151,145,108,147,149,145
150,145,108,147,149,145
150,146,109,149,150,146
=> 146

135,136,99,127,135,134,119
135,140,152,133,130,106,137
106,126,128,138,109,128,128
=> 126

129,137,130,125,104,115
134,106,119,114,132,130
133,111,120,118,132,132
=> 111

114,133,153,118,152,111,148
127,140,134,128,105,150,128
130,128,136,128,108,151,128
=> 128

143,146,157,102,149,141,113
107,106,155,149,104,151,153
109,107,154,150,105,154,155
=> 107

131,127,125,127,134,129,125
132,128,127,127,132,129,127
145,131,118,121,156,132,118
=> 131
---
124  140  133  110  133  119  138  116  113  137  127  139  128  145  156
142  125  142  147  131  153  135  133  141  137  136  132  138  118  120
139  124  141  142  131  149  133  130  144  138  134  131  133  117  120
142  125  142  147  131  153  135  133  141  137  136  132  138  118  120
143  126  142  149  131  154  136  135  141  136  138  133  140  121  121
124  140  133  111  133  119  139  117  113  137  127  140  128  146  156
gives 124

133  124  125  139  130  130  119  137  139  134  112  137  134  139  128  138
133  149  143  127  140  137  146  129  132  132  136  120  133  128  137  136
126  117  118  137  115  123  127  124  128  127  149  149  125  130  130  112
132  124  125  139  131  130  119  137  139  134  112  137  134  139  128  138
132  123  124  140  130  129  119  137  139  134  113  139  134  139  128  137
131  147  140  129  137  134  145  126  133  131  136  122  132  128  137  133
130  147  139  130  135  133  145  125  133  130  137  123  132  128  137  131
gives 133

127  136  134  141  139  128  125  123  122  126  137  126  134  132
130  124  128  140   98  130  132  131  128  126  138  140  135  140
132  136  128  136  138  127  128  123  124  125  138  127  132  132
130  124  128  140   98  130  132  130  128  126  137  140  135  140
126  129  117  138  131  110  136  139  133  133  139  143  138  121
gives 127

123  116  110  138  115  135  129  115  128  134
141  127  120  112  116  117  121  130  138  139
130  132  129  120  134  124  127  144  144  131
140  110  129  153  137  120  120  124  135  120
139  141  117  125  111  112  152  122  126  120
125  125  123  139  140  124  132  105  131  132
123  128  129  113  124  108  122  130  150  122
129  121  123  146  134  124  138  121  135  132
115  141  135  143  141  144  118  126  148  126
121  123  110  137  124  141  129  141  123  120
gives 123

136  131  120  117  115  120
119  104  143  131  145  131
135  130  128  120  120  118
142  131  118  117  115  116
134  125  128  120  120  119
135  129  123  122  117  119
136  129  120  119  118  119
110  131  140  147  145  141
137  128  126  119  118  119
138  131  124  118  119  121
110  128  144  147  148  138
136  133  120  119  118  118
gives 136

127  126  111  133  126  127  127  126  127  143  127  133  135  138  128
127  144  129  135  128  127  127  126  119  120  121  133  127  125  131
135  133  108  123  128  134  127  126  119  118  121  148  128  121  128
127  133  112  128  128  130  127  126  119  109  121  133  124  121  128
120  133  114  133  128  127  122  138  119  102  121  124  121  111  128
127  133  114  127  128  131  127  126  118  126  121  150  117  121  128
127  135  135  134  128  127  127  126  119  118  121  133  124  121  137
131  131  109  129  128  130  127  126  119  108  121  138  125  121  128
127  122  114  129  128  127  127  130  119  107  121  131  124  116  128
127  112  117  133  128  127  127  126  119  118  121  122  124  121  128
127  133  144  137  128  127  127  126  121  118  121  124  124  121  138
127  133  131  133  128  127  127  126  119  122  121  133  124  131  134
gives 127

143  140  140  143  106  117  115  117  134  103
143  137  120  136  134  122  122  129  116  124
108  113  111  108  135  127  129  129  114  138
136  134  135  137  111  119  118  118  131  109
112  117  114  111  135  127  129  130  115  136
102  109  107  103  140  129  132  132  111  144
144  141  142  144  105  117  115  116  136  101
127  136  140  137  132  138  136  139  146  137
103  110  106  103  141  129  131  132  110  144
103  109  105  104  140  128  130  130  110  143
143  138  136  135  137  134  136  134  128  133
gives 143

123  127  135  123  130  140  119  117  128  130  137
127  127  130  125  121  136  133  117  132  134  128
125  126  126  120  132  132  128  120  120  124  129
128  122  124  128  120  138  118  124  121  125  146
129  125  115  126  120  118  131  137  122  130  131
131  131  131  130  119  136  115  125  123  126  133
128  130  114  135  134  126  122  136  125  131  127
125  128  127  123  131  135  124  132  133  124  136
132  123  128  129  127  131  136  106  134  132  130
128  135  128  121  132  123  111  125  117  126  134
124  126  139  123  124  129  121  122  115  126  135
123  126  121  125  130  126  133  129  135  130  124
gives 123
---
125	134	121	127	128
125	136	126	131	127
134	138	152	140	144
: 131

103	138	128	141	134	112	138
131	131	115	149	134	128	138
: 128

151	129	139	151
129	151	139	129
: 139

152	109	111	123	138	131
114	148	139	146	130	125
111	150	140	142	129	125
: 130

115	129	118	132	145	133	131
124	119	128	134	136	106	121
116	111	110	136	133	128	120
: 106

122	136	121	124	127	146	120
127	145	109	122	133	141	103
: 141

101	98	131	114	134	131
141	141	112	128	107	109
: 107

100	147	107	103	111
128	130	138	123	115
: 123

113	124	120	135	128	140
117	126	121	125	138	137
132	132	114	129	139	155
: 138
---
[[147 117 120 117 150 111]
 [133 131 121 149 122 127]
 [117 128 129 138 113 124]] out 128

[[106 127 122 122 153 132 146]
 [119 157 148 121 111 103 154]
 [131 112 102 107 115 124 115]] out 112

[[133 150 150  99]
 [148 146 146 100]
 [145 148 148  99]] out 148

[[126 151 137 135 114 129]
 [113 125 138 138 125 117]
 [136 132 122 121 129 130]] out 132

[[125 132 157 144]
 [153 131 128 127]
 [149 153 130 128]] out 153

[[110 121 107 138 125]
 [111 124 103 150 123]
 [123 102 120 123 128]] out 102

[[130 127 141 126 143 142 115]
 [140 125 124 104 119 119 134]
 [133 127 116 118 118 118 144]] out 127

[[138 120 108 137 140 156 143]
 [134 137 129 134 107 111 103]
 [137 128 112 137 126 146 127]] out 128
